Below are the code and all the weights of a small trained network. Each question names an input and a class and asks about switching units off, where a switched-off unit gives its printed mean instead of its output.

import numpy as np


def w(rows, s, z=0):
    codes = np.array(rows[::2]) - 128.0
    scale = np.full(codes.shape[1], s)
    scale[-1] = z or s
    return codes * scale


def f(y):
    return np.maximum(y, 0)


def log_softmax(a):
    a = a - a.max(-1, keepdims=True)
    return a - np.log(np.exp(a).sum(-1, keepdims=True))


def net(x, mask):
    res = np.array(x, float).reshape(1, 7) / 4 @ E
    y = f(res @ A[0][:, :-1].T + A[0][:, -1])
    res = res + np.where(mask, y, B[0][:, -1]) @ B[0][:, :-1]
    return log_softmax(res[-1] @ U[:, :-1].T + U[:, -1])


A, B = {}, {}
E = w([
[148,153,107,125,147,100],'x0',
[99,103,152,121,166,195],'x1',
[255,29,158,183,126,124],'x2',
[130,5,108,66,75,137],'x3',
[133,122,126,128,99,117],'x4',
[66,177,182,204,60,114],'x5',
[103,112,135,131,189,133],'x6',
],0.0088)
A[0] = w([
[189,26,98,120,141,124,48],'N1',
[168,157,61,180,168,142,146],'N2',
[90,154,101,24,134,116,255],'N3',
[227,133,218,199,159,138,200],'N4',
[166,177,175,94,95,121,137],'N5',
[26,254,209,151,114,103,74],'N6',
],0.0098,0.0041)
B[0] = w([
[150,35,83,82,167,192,207],'N1',
[49,160,154,115,61,151,162],'N2',
[41,184,255,155,75,95,198],'N3',
[67,153,223,67,102,118,231],'N4',
[195,98,174,194,197,89,150],'N5',
[196,122,16,171,173,190,249],'N6',
],0.0085,0.012)
U = w([
[79,161,176,171,104,90,191],'0',
[100,105,184,8,104,54,197],'1',
[215,109,2,63,165,137,3],'2',
],0.0089,0.0041)

Each question gives the input, the list of numbers given to net, and the class t.
The units are the neurons (one row each of A and B). Each row of codes is followed by its name. A weight is (code - 128) times the scale printed after its matrix; where a second scale follows, it is the last column's (A, B and U).
mask holds one flag per neuron, in row order. A switched-off neuron (its flag False) gives its mean, the last column of its row in B, instead of its output. The means were averaged over made-up inputs and are rounded, as every weight is.
A unit's drop is (log p(t) with every unit on - log p(t) with that unit switched off) / (log p(t) with every unit on - log p(t) with every unit switched off).
The circuit of an input: a set's keep is (log p(t) with only the set's units on - log p(t) with every unit switched off) / (log p(t) with every unit on - log p(t) with every unit switched off). Starting from all 6 units, units are removed one at a time, each time the one whose removal leaves the highest keep (on an exact tie, the one counted first), for as long as the keep stays at least 0.8.
units of the circuit, in order: the units of the circuit, biggest drop first
k most important neurons: the k neurons with the biggest drops, biggest first
drop of u: that unit's drop, to one decimal
input [8,8,8,-8,-3,-4,-3], class 1: units of the circuit, in order -> [N4]
input [-3,4,4,-3,3,-1,0], class 1: units of the circuit, in order -> [N6, N4]
input [-6,-2,2,7,7,-1,2], class 2: 4 most important neurons -> [N4, N1, N3, N2]
input [6,-4,-1,-3,8,3,-8], class 2: units of the circuit, in order -> [N6, N3]
input [-8,1,5,-7,-2,-2,-3], class 1: 3 most important neurons -> [N4, N6, N3]
input [0,5,4,-5,-5,-6,-7], class 1: 2 most important neurons -> [N6, N4]
input [-6,-8,-2,0,-1,-6,3], class 0: 2 most important neurons -> [N4, N3]
input [4,5,-6,7,4,4,-3], class 0: units of the circuit, in order -> [N3, N4]
input [3,3,-2,-1,-5,-5,7], class 0: units of the circuit, in order -> [N1, N3]
input [-3,-7,4,7,6,0,-6], class 2: 4 most important neurons -> [N1, N3, N4, N2]
input [5,3,5,-4,4,-6,7], class 1: 3 most important neurons -> [N6, N4, N2]
input [3,-4,-2,-7,8,3,7], class 2: 2 most important neurons -> [N6, N3]
input [4,1,4,-1,4,-1,0], class 1: 2 most important neurons -> [N6, N4]
input [6,-6,-6,-6,6,5,-6], class 2: units of the circuit, in order -> [N6]
input [-7,-6,8,-5,-4,-1,1], class 1: 2 most important neurons -> [N4, N6]
input [-8,-1,-4,-4,3,6,-8], class 2: drop of N6 -> 0.7
input [7,0,5,-3,5,-3,8], class 1: drop of N4 -> 0.2
input [-5,4,6,-6,4,-8,-5], class 1: drop of N4 -> 0.5
